Below are the code and all the weights of a small trained network. Each question names an input and a class and asks about switching units off, where a switched-off unit gives its printed mean instead of its output.

import numpy as np


def w(rows, s, z=0):
    codes = np.array(rows[::2]) - 128.0
    scale = np.full(codes.shape[1], s)
    scale[-1] = z or s
    return codes * scale


def f(y):
    return y / 2 * (1 + np.tanh(0.7978845608 * (y + 0.044715 * y**3)))


def log_softmax(a):
    a = a - a.max(-1, keepdims=True)
    return a - np.log(np.exp(a).sum(-1, keepdims=True))


def net(x, mask):
    res = np.array(x, float).reshape(1, 6) / 4 @ E
    y = f(res @ A[0][:, :-1].T + A[0][:, -1])
    res = res + np.where(mask, y, B[0][:, -1]) @ B[0][:, :-1]
    return log_softmax(res[-1] @ U[:, :-1].T + U[:, -1])


A, B = {}, {}
E = w([
[32,186,224,200,110,14],'x0',
[127,132,129,129,129,132],'x1',
[126,122,128,123,126,122],'x2',
[14,93,2,156,123,190],'x3',
[167,18,188,254,29,204],'x4',
[128,106,125,118,126,106],'x5',
],0.0088)
A[0] = w([
[127,103,106,123,124,170,77],'n0',
[250,127,130,85,138,150,202],'n1',
[113,147,217,148,128,78,108],'n2',
[155,147,129,142,133,115,254],'n3',
[156,56,161,213,78,160,174],'n4',
[133,134,77,136,138,134,223],'n5',
[66,126,106,144,105,122,102],'n6',
[18,132,124,183,123,102,14],'n7',
[95,159,136,114,124,114,229],'n8',
[116,90,53,115,137,170,107],'n9',
],0.022,0.0066)
B[0] = w([
[252,119,98,133,82,87,162],'n0',
[90,48,161,36,229,188,206],'n1',
[128,206,194,191,73,54,201],'n2',
[99,137,152,73,146,47,158],'n3',
[224,109,186,229,125,253,252],'n4',
[19,158,53,153,112,156,173],'n5',
[141,63,117,79,141,173,173],'n6',
[110,38,193,40,225,188,204],'n7',
[142,144,123,57,130,48,177],'n8',
[140,177,41,196,65,114,200],'n9',
],0.021,0.026)
U = w([
[93,114,84,83,170,126,255],'0',
[167,94,130,146,171,176,180],'1',
[106,167,9,127,97,124,88],'2',
[181,139,57,184,88,169,40],'3',
[127,198,120,125,112,73,70],'4',
[150,172,173,193,78,137,14],'5',
],0.011,0.0049)

Each question gives the input, the list of numbers given to net, and the class t.
The units are the neurons (one row each of A and B). Each row of codes is followed by its name. A weight is (code - 128) times the scale printed after its matrix; where a second scale follows, it is the last column's (A, B and U).
mask holds one flag per neuron, in row order. A switched-off neuron (its flag False) gives its mean, the last column of its row in B, instead of its output. The means were averaged over made-up inputs and are rounded, as every weight is.
A unit's drop is (log p(t) with every unit on - log p(t) with that unit switched off) / (log p(t) with every unit on - log p(t) with every unit switched off).
The circuit of an input: a set's keep is (log p(t) with only the set's units on - log p(t) with every unit switched off) / (log p(t) with every unit on - log p(t) with every unit switched off). Starting from all 10 units, units are removed one at a time, each time the one whose removal leaves the highest keep (on an exact tie, the one counted first), for as long as the keep stays at least 0.8.
circuit, biggest first: the units of the circuit, biggest drop first
top k neurons: the k neurons with the biggest drops, biggest first
drop when u is switched off: that unit's drop, to one decimal
input [2,-7,-1,0,8,7], class 5: circuit, biggest first : (n1)
input [7,-7,3,-1,1,2], class 5: top 2 neurons : (n2, n1)
input [1,-3,-1,0,-6,3], class 4: top 2 neurons : (n1, n7)
input [-5,-1,-4,-1,-4,-1], class 0: top 2 neurons : (n4, n1)
input [0,0,1,7,-7,5], class 2: top 3 neurons : (n9, n1, n5)
input [3,-5,8,0,7,1], class 5: top 2 neurons : (n1, n2)
input [-6,-6,-3,2,-2,-7], class 2: circuit, biggest first : (n4, n9)
input [8,2,-6,-1,-3,-1], class 4: top 2 neurons : (n2, n4)
input [0,-6,3,2,3,6], class 3: top 3 neurons : (n1, n7, n2)
input [2,1,-3,-8,-4,-5], class 4: circuit, biggest first : (n2, n4)
input [-4,-1,-2,6,0,-1], class 2: top 2 neurons : (n4, n5)
input [1,6,-2,-6,0,-6], class 4: top 3 neurons : (n4, n2, n7)
input [2,3,7,0,8,0], class 5: top 2 neurons : (n1, n7)
input [7,-4,-5,-2,5,1], class 5: circuit, biggest first : (n2)
input [-5,1,-8,3,0,1], class 2: drop when n4 is switched off : 0.6
input [7,-1,1,-8,-3,4], class 4: drop when n4 is switched off : 0.5
input [0,-3,7,3,-4,-5], class 2: drop when n4 is switched off : 0.3
